Below is a small trained network, with its code and all its weights. Each question gives an input and a class and asks what happens when units are switched off, that is, made to give their printed mean instead of their output.

import numpy as np


def w(rows, s, z=0):
    codes = np.array(rows[::2]) - 128.0
    scale = np.full(codes.shape[1], s)
    scale[-1] = z or s
    return codes * scale


def f(y):
    return y / 2 * (1 + np.tanh(0.7978845608 * (y + 0.044715 * y**3)))


def log_softmax(a):
    a = a - a.max(-1, keepdims=True)
    return a - np.log(np.exp(a).sum(-1, keepdims=True))


def net(x, mask):
    res = np.array(x, float).reshape(1, 8) / 4 @ E
    y = f(res @ A[0][:, :-1].T + A[0][:, -1])
    res = res + np.where(mask, y, B[0][:, -1]) @ B[0][:, :-1]
    return log_softmax(res[-1] @ U[:, :-1].T + U[:, -1])


A, B = {}, {}
E = w([
[112,146,206,163,102],'x0',
[128,137,122,127,134],'x1',
[254,139,127,155,124],'x2',
[125,127,117,122,131],'x3',
[127,142,104,121,141],'x4',
[168,121,198,38,186],'x5',
[149,166,126,69,21],'x6',
[135,126,119,124,129],'x7',
],0.0085)
A[0] = w([
[167,181,135,201,108,157],'N1',
[199,151,106,149,128,180],'N2',
[92,64,21,81,151,199],'N3',
[188,135,110,159,130,196],'N4',
[148,46,131,120,133,65],'N5',
[149,241,85,86,58,101],'N6',
[124,149,218,103,157,123],'N7',
[143,12,6,53,162,173],'N8',
[120,59,110,198,237,2],'N9',
[126,192,140,81,24,59],'N10',
[119,46,51,163,41,42],'N11',
[156,114,2,151,178,139],'N12',
[206,95,65,136,137,242],'N13',
[142,90,34,210,62,62],'N14',
[140,105,145,235,202,52],'N15',
[234,100,223,167,123,231],'N16',
[146,94,27,85,145,69],'N17',
[207,156,104,155,133,93],'N18',
[146,82,174,77,145,65],'N19',
[205,99,175,78,166,109],'N20',
[126,63,109,202,66,64],'N21',
[73,118,219,151,102,247],'N22',
[142,94,164,67,150,67],'N23',
[117,142,81,198,124,69],'N24',
[106,123,129,213,112,16],'N25',
],0.0092,0.0038)
B[0] = w([
[33,103,96,98,143,188],'N1',
[80,115,89,111,63,192],'N2',
[92,100,206,131,86,228],'N3',
[52,84,138,136,105,189],'N4',
[176,184,131,102,170,121],'N5',
[228,93,230,158,147,207],'N6',
[140,160,79,126,118,186],'N7',
[72,198,218,148,140,234],'N8',
[225,41,152,135,196,212],'N9',
[230,51,221,66,158,200],'N10',
[155,152,123,92,234,187],'N11',
[139,138,106,187,123,218],'N12',
[29,98,170,184,56,226],'N13',
[115,180,87,48,168,222],'N14',
[200,17,170,100,133,203],'N15',
[51,158,114,149,115,254],'N16',
[145,186,169,177,214,167],'N17',
[86,112,121,83,159,174],'N18',
[157,253,85,137,223,153],'N19',
[82,147,103,84,161,198],'N20',
[175,254,113,84,230,175],'N21',
[86,158,116,153,77,245],'N22',
[175,186,20,87,251,156],'N23',
[187,166,69,65,206,171],'N24',
[171,150,81,135,161,158],'N25',
],0.0063,0.0059)
U = w([
[218,234,11,78,215,20],'0',
[255,32,187,149,145,64],'1',
[110,127,131,154,113,253],'2',
[89,164,173,188,126,123],'3',
[118,115,109,136,116,221],'4',
[100,89,109,119,116,167],'5',
[34,78,113,99,99,18],'6',
[140,143,140,172,125,132],'7',
],0.0089,0.0048)

Each question gives the input, the list of numbers given to net, and the class t.
The units are the neurons (one row each of A and B). Each row of codes is followed by its name. A weight is (code - 128) times the scale printed after its matrix; where a second scale follows, it is the last column's (A, B and U).
mask holds one flag per neuron, in row order. A switched-off neuron (its flag False) gives its mean, the last column of its row in B, instead of its output. The means were averaged over made-up inputs and are rounded, as every weight is.
A unit's drop is (log p(t) with every unit on - log p(t) with that unit switched off) / (log p(t) with every unit on - log p(t) with every unit switched off).
The circuit of an input: a set's keep is (log p(t) with only the set's units on - log p(t) with every unit switched off) / (log p(t) with every unit on - log p(t) with every unit switched off). Starting from the 12 units with the biggest drops (on a tie, the unit counted first), units are removed one at a time, each time the one whose removal leaves the highest keep (on an exact tie, the one counted first), for as long as the keep stays at least 0.8.
units of the circuit, in order: the units of the circuit, biggest drop first
k most important neurons: the k neurons with the biggest drops, biggest first
drop of u: that unit's drop, to one decimal
input [-1,5,-2,3,3,-5,-6,-4], class 1: units of the circuit, in order => (N9 N15)
input [-6,6,0,-3,3,-1,6,-2], class 1: units of the circuit, in order => (N6 N10)
input [1,-6,-7,-4,-4,8,6,3], class 0: units of the circuit, in order => (N23 N19)
input [-8,-7,-1,-2,5,-7,-2,3], class 3: units of the circuit, in order => (N8)
input [-3,-1,-6,7,-4,8,3,3], class 0: 2 most important neurons => (N23 N19)
input [-2,7,-6,6,-4,-8,-8,-5], class 0: units of the circuit, in order => (N24 N21)
input [7,-3,-3,2,6,-3,7,-4], class 1: units of the circuit, in order => (N10 N6)
input [6,7,-4,-8,-7,-6,8,0], class 1: 2 most important neurons => (N10 N6)
input [-8,-8,-1,5,0,6,-4,-8], class 3: 2 most important neurons => (N8 N3)
input [-1,1,5,2,4,8,-7,1], class 0: 3 most important neurons => (N23 N19 N20)
input [-3,-6,0,6,-6,3,-7,-4], class 1: 2 most important neurons => (N9 N15)
input [-3,5,1,3,6,1,-8,0], class 1: 2 most important neurons => (N9 N15)
input [4,2,6,3,5,-4,6,2], class 1: 2 most important neurons => (N6 N10)
input [-5,3,6,-8,7,7,-3,0], class 2: units of the circuit, in order => (N13)
input [-7,2,4,6,0,2,4,4], class 3: drop of N17 => 0.1
input [7,-8,8,3,8,8,0,-5], class 0: drop of N20 => 0.2
input [-2,0,7,-4,1,8,-3,2], class 0: drop of N19 => 0.7
